Below are the code and all the weights of a small trained network. Each question names an input and a class and asks about switching units off, where a switched-off unit gives its printed mean instead of its output.

import numpy as np


def w(rows, s, z=0):
    codes = np.array(rows[::2]) - 128.0
    scale = np.full(codes.shape[1], s)
    scale[-1] = z or s
    return codes * scale


def norm(h):
    return h / np.sqrt((h * h).mean(-1, keepdims=True) + 1e-5)


def f(y):
    return np.maximum(y, 0)


def log_softmax(a):
    a = a - a.max(-1, keepdims=True)
    return a - np.log(np.exp(a).sum(-1, keepdims=True))


def net(x, mask):
    res = np.array(x, float).reshape(1, 4) / 4 @ E
    u = 0
    for l in range(2):
        y = f(norm(res) @ A[l][:, :-1].T + A[l][:, -1])
        res = res + np.where(mask[u : u + 11], y, B[l][:, -1]) @ B[l][:, :-1]
        u += 11
    return log_softmax(norm(res)[-1] @ U[:, :-1].T + U[:, -1])


A, B = {}, {}
E = w([
[119,50,111,228,88,27],'x0',
[145,22,45,93,105,217],'x1',
[175,154,34,231,186,119],'x2',
[207,69,57,3,174,108],'x3',
],0.0031)
A[0] = w([
[188,78,88,123,137,79,8],'0.n1',
[165,142,118,52,142,102,20],'0.n2',
[81,174,162,194,194,86,138],'0.n3',
[161,135,16,153,145,111,73],'0.n4',
[211,147,173,102,123,133,34],'0.n5',
[163,49,174,114,102,217,51],'0.n6',
[101,89,190,174,67,70,2],'0.n7',
[147,255,106,97,160,76,109],'0.n8',
[138,185,164,146,163,89,34],'0.n9',
[118,212,163,106,124,78,113],'0.n10',
[67,200,192,137,99,115,247],'0.n11',
],0.0075,0.0039)
B[0] = w([
[159,41,162,79,155,176,164],'0.n1',
[181,156,101,117,72,180,166],'0.n2',
[7,103,155,213,138,154,214],'0.n3',
[198,82,113,181,160,144,195],'0.n4',
[129,94,48,71,157,223,143],'0.n5',
[18,95,94,125,168,79,181],'0.n6',
[217,101,231,28,2,60,175],'0.n7',
[88,247,166,153,124,22,201],'0.n8',
[25,167,131,154,185,32,157],'0.n9',
[146,162,68,195,191,57,189],'0.n10',
[137,78,143,182,182,130,253],'0.n11',
],0.006,0.0053)
A[1] = w([
[85,81,134,111,1,97,82],'1.n1',
[88,107,75,55,58,127,86],'1.n2',
[142,114,141,189,93,163,114],'1.n3',
[90,141,172,84,211,203,3],'1.n4',
[203,227,148,86,139,128,56],'1.n5',
[84,101,159,119,158,166,107],'1.n6',
[163,63,179,187,141,153,135],'1.n7',
[169,133,173,182,100,144,214],'1.n8',
[122,142,108,85,171,230,70],'1.n9',
[77,150,138,91,147,180,34],'1.n10',
[161,109,199,144,39,105,64],'1.n11',
],0.0096,0.005)
B[1] = w([
[103,31,87,130,69,50,206],'1.n1',
[50,157,72,206,189,116,192],'1.n2',
[159,228,111,100,77,134,184],'1.n3',
[134,103,248,55,131,158,161],'1.n4',
[229,205,3,80,179,2,171],'1.n5',
[96,181,150,50,170,151,174],'1.n6',
[147,136,89,99,135,213,254],'1.n7',
[112,149,150,148,20,133,233],'1.n8',
[160,146,216,139,88,102,186],'1.n9',
[171,139,188,49,220,159,149],'1.n10',
[177,78,169,30,48,53,183],'1.n11',
],0.0077,0.0053)
U = w([
[169,177,89,203,107,182,152],'0',
[55,191,196,160,95,190,3],'1',
[57,212,201,228,175,53,168],'2',
[4,65,67,97,188,80,84],'3',
[193,214,74,80,213,51,110],'4',
[120,64,183,96,38,62,178],'5',
[204,72,67,88,186,188,103],'6',
[87,153,201,58,199,144,225],'7',
],0.014,0.0065)

Each question gives the input, the list of numbers given to net, and the class t.
The units are the neurons (one row each of A and B). Each row of codes is followed by its name. A weight is (code - 128) times the scale printed after its matrix; where a second scale follows, it is the last column's (A, B and U).
mask holds one flag per neuron, layer by layer. A switched-off neuron (its flag False) gives its mean, the last column of its row in B, instead of its output. The means were averaged over made-up inputs and are rounded, as every weight is.
A unit's drop is (log p(t) with every unit on - log p(t) with that unit switched off) / (log p(t) with every unit on - log p(t) with every unit switched off).
The circuit of an input: a set's keep is (log p(t) with only the set's units on - log p(t) with every unit switched off) / (log p(t) with every unit on - log p(t) with every unit switched off). Starting from the 12 units with the biggest drops (on a tie, the unit counted first), units are removed one at a time, each time the one whose removal leaves the highest keep (on an exact tie, the one counted first), for as long as the keep stays at least 0.8.
circuit, biggest first: the units of the circuit, biggest drop first
top k neurons: the k neurons with the biggest drops, biggest first
top k neurons in layer l: the k neurons of layer l with the biggest drops, biggest first
drop of u: that unit's drop, to one decimal
input [-3,8,-1,8], class 3: circuit, biggest first	0.n6
input [-2,-8,-8,2], class 2: circuit, biggest first	0.n11, 0.n10
input [-4,-5,-8,1], class 4: circuit, biggest first	0.n3, 1.n5
input [5,3,6,-8], class 0: circuit, biggest first	1.n7, 0.n8
input [6,-5,6,7], class 6: circuit, biggest first	0.n1, 0.n4, 1.n7
input [4,-6,1,6], class 2: top 2 neurons	0.n8, 1.n5
input [8,5,4,-2], class 0: top 2 neurons in layer 0	0.n4, 0.n8
input [8,-3,5,2], class 0: circuit, biggest first	0.n4, 1.n7, 1.n1, 0.n8
input [4,-1,3,-2], class 5: top 2 neurons in layer 0	0.n7, 0.n10
input [-3,1,-5,5], class 7: top 3 neurons in layer 0	0.n7, 0.n8, 0.n6
input [0,7,-1,3], class 3: top 3 neurons	0.n6, 0.n11, 1.n2
input [0,1,-2,5], class 3: top 3 neurons	1.n2, 0.n11, 0.n4
input [-1,3,5,-7], class 1: top 2 neurons in layer 0	0.n3, 0.n10
input [-1,3,-4,-2], class 7: circuit, biggest first	1.n6
input [-3,-5,1,3], class 2: top 2 neurons	0.n9, 0.n3
input [7,1,4,-7], class 5: circuit, biggest first	0.n7, 1.n11
input [-2,3,0,2], class 7: top 4 neurons in layer 1	1.n1, 1.n9, 1.n8, 1.n6
input [0,-7,-8,4], class 4: top 2 neurons in layer 0	0.n3, 0.n6
input [0,8,-1,3], class 3: top 2 neurons	0.n6, 0.n11
input [3,-1,-2,-4], class 5: circuit, biggest first	0.n7
input [1,0,-2,3], class 3: top 2 neurons in layer 0	0.n11, 0.n4
input [-7,-1,-4,7], class 4: top 2 neurons	1.n5, 0.n3
input [5,8,1,5], class 6: top 2 neurons in layer 0	0.n4, 0.n1
input [8,-3,2,2], class 5: drop of 0.n7	0.2
input [2,-1,-5,-5], class 5: drop of 0.n7	3.2
input [5,-4,-4,-4], class 5: drop of 0.n7	2.8
input [-2,-7,-7,5], class 4: top neuron	1.n5
input [8,3,3,-5], class 5: drop of 0.n7	0.4
